Below are the code and all the weights of a small trained network. Each question names an input and a class and asks about switching units off, where a switched-off unit gives its printed mean instead of its output.

import numpy as np


def w(rows, s, z=0):
    codes = np.array(rows[::2]) - 128.0
    scale = np.full(codes.shape[1], s)
    scale[-1] = z or s
    return codes * scale


def norm(h):
    return h / np.sqrt((h * h).mean(-1, keepdims=True) + 1e-5)


def f(y):
    return np.maximum(y, 0)


def log_softmax(a):
    a = a - a.max(-1, keepdims=True)
    return a - np.log(np.exp(a).sum(-1, keepdims=True))


def net(x, mask):
    res = np.array(x, float).reshape(1, 6) / 4 @ E
    u = 0
    for l in range(3):
        y = f(norm(res) @ A[l][:, :-1].T + A[l][:, -1])
        res = res + np.where(mask[u : u + 8], y, B[l][:, -1]) @ B[l][:, :-1]
        u += 8
    return log_softmax(norm(res)[-1] @ U[:, :-1].T + U[:, -1])


A, B = {}, {}
E = w([
[137,128,141,130,121,122],'x0',
[127,127,129,124,127,127],'x1',
[187,160,84,137,211,2],'x2',
[105,128,93,129,150,147],'x3',
[115,251,202,57,212,131],'x4',
[191,193,84,118,33,128],'x5',
],0.0061)
A[0] = w([
[214,125,88,135,114,150,123],'0.n1',
[59,112,179,181,139,152,167],'0.n2',
[135,40,127,110,65,173,249],'0.n3',
[66,225,196,131,100,255,163],'0.n4',
[87,100,192,148,120,185,174],'0.n5',
[196,113,204,92,192,127,145],'0.n6',
[125,202,144,210,133,101,232],'0.n7',
[111,90,116,200,108,46,35],'0.n8',
],0.0084,0.0015)
B[0] = w([
[50,194,68,74,110,19,176],'0.n1',
[177,89,162,2,79,135,192],'0.n2',
[171,187,87,150,190,218,234],'0.n3',
[42,123,135,122,109,80,254],'0.n4',
[181,133,99,33,121,146,207],'0.n5',
[85,130,63,149,190,175,181],'0.n6',
[115,106,98,33,154,198,172],'0.n7',
[121,73,70,144,157,98,193],'0.n8',
],0.0066)
A[1] = w([
[86,183,117,130,22,174,226],'1.n1',
[110,60,168,165,200,95,239],'1.n2',
[130,64,138,86,148,158,136],'1.n3',
[131,161,110,133,210,126,178],'1.n4',
[81,74,56,138,113,88,4],'1.n5',
[99,220,219,125,124,184,69],'1.n6',
[167,92,180,140,94,99,34],'1.n7',
[114,99,2,101,143,216,221],'1.n8',
],0.0083,0.0013)
B[1] = w([
[110,134,175,202,202,74,196],'1.n1',
[93,120,155,255,89,87,168],'1.n2',
[154,74,64,82,154,133,173],'1.n3',
[96,41,148,154,220,146,175],'1.n4',
[125,102,161,117,97,87,173],'1.n5',
[124,116,101,162,58,60,166],'1.n6',
[136,123,135,130,164,131,128],'1.n7',
[189,141,168,153,76,106,255],'1.n8',
],0.009,0.0094)
A[2] = w([
[102,216,104,83,195,121,104],'2.n1',
[122,201,124,73,156,113,239],'2.n2',
[174,190,102,226,75,163,2],'2.n3',
[129,161,51,198,35,144,162],'2.n4',
[120,88,89,116,204,69,145],'2.n5',
[162,138,75,100,79,69,67],'2.n6',
[179,214,83,254,201,100,82],'2.n7',
[173,94,134,142,43,215,121],'2.n8',
],0.0068,0.0024)
B[2] = w([
[247,85,154,132,99,141,191],'2.n1',
[111,80,113,158,78,167,209],'2.n2',
[119,179,127,119,209,110,187],'2.n3',
[74,164,151,107,131,128,219],'2.n4',
[122,178,119,108,86,149,253],'2.n5',
[99,115,69,67,200,152,185],'2.n6',
[126,125,151,132,116,190,247],'2.n7',
[181,176,159,137,141,148,208],'2.n8',
],0.011,0.0045)
U = w([
[222,106,131,92,105,198,255],'0',
[42,76,163,52,113,169,127],'1',
[139,234,163,198,145,150,93],'2',
[39,160,182,158,44,96,69],'3',
[119,46,108,224,121,67,91],'4',
[84,94,157,159,231,170,178],'5',
[118,152,6,100,128,81,63],'6',
],0.016,0.0026)

Each question gives the input, the list of numbers given to net, and the class t.
The units are the neurons (one row each of A and B). Each row of codes is followed by its name. A weight is (code - 128) times the scale printed after its matrix; where a second scale follows, it is the last column's (A, B and U).
mask holds one flag per neuron, layer by layer. A switched-off neuron (its flag False) gives its mean, the last column of its row in B, instead of its output. The means were averaged over made-up inputs and are rounded, as every weight is.
A unit's drop is (log p(t) with every unit on - log p(t) with that unit switched off) / (log p(t) with every unit on - log p(t) with every unit switched off).
The circuit of an input: a set's keep is (log p(t) with only the set's units on - log p(t) with every unit switched off) / (log p(t) with every unit on - log p(t) with every unit switched off). Starting from the 12 units with the biggest drops (on a tie, the unit counted first), units are removed one at a time, each time the one whose removal leaves the highest keep (on an exact tie, the one counted first), for as long as the keep stays at least 0.8.
circuit, biggest first: the units of the circuit, biggest drop first
most important unit: the unit with the biggest drop
top k neurons: the k neurons with the biggest drops, biggest first
k most important neurons of layer l: the k neurons of layer l with the biggest drops, biggest first
input [-1,-6,3,-5,7,0], class 5: circuit, biggest first => (1.n4)
input [-7,-4,-8,7,-1,6], class 2: top 2 neurons => (0.n3; 2.n3)
input [6,-8,2,-6,-6,2], class 6: circuit, biggest first => (0.n1; 2.n6)
input [7,0,0,-4,8,-3], class 1: circuit, biggest first => (1.n1; 1.n8; 2.n2)
input [3,-3,8,-2,-7,1], class 6: circuit, biggest first => (1.n1; 2.n6)
input [5,-6,3,5,-8,1], class 6: circuit, biggest first => (0.n1; 2.n6)
input [-6,-7,-6,-1,1,1], class 3: 3 most important neurons of layer 1 => (1.n1; 1.n6; 1.n4)
input [3,-6,1,-8,0,0], class 4: top 3 neurons => (0.n5; 0.n2; 0.n3)
input [-8,-7,4,7,1,0], class 5: top 4 neurons => (1.n4; 0.n5; 0.n2; 0.n3)
input [0,6,0,-8,0,-5], class 0: top 2 neurons => (0.n2; 0.n4)
input [1,-4,5,1,6,-2], class 5: 3 most important neurons of layer 0 => (0.n5; 0.n3; 0.n2)
input [-3,5,-1,-8,1,-1], class 1: 2 most important neurons of layer 2 => (2.n1; 2.n8)
input [0,-8,-1,0,1,-8], class 1: top 3 neurons => (0.n2; 0.n3; 2.n1)
input [5,6,-2,-2,-4,6], class 2: most important neuron of layer 0 => (0.n3)
input [7,3,-1,-6,-6,5], class 2: top 2 neurons => (0.n3; 0.n4)
input [-8,-4,1,6,7,1], class 0: top 4 neurons => (2.n1; 1.n1; 1.n2; 0.n7)
input [4,6,1,5,3,2], class 0: 2 most important neurons of layer 1 => (1.n2; 1.n5)
input [-5,5,-2,5,2,-6], class 1: 2 most important neurons of layer 0 => (0.n3; 0.n4)
input [4,3,-7,5,-5,1], class 2: top 2 neurons => (0.n3; 1.n1)
input [1,1,-3,-8,1,5], class 3: most important unit => 0.n4
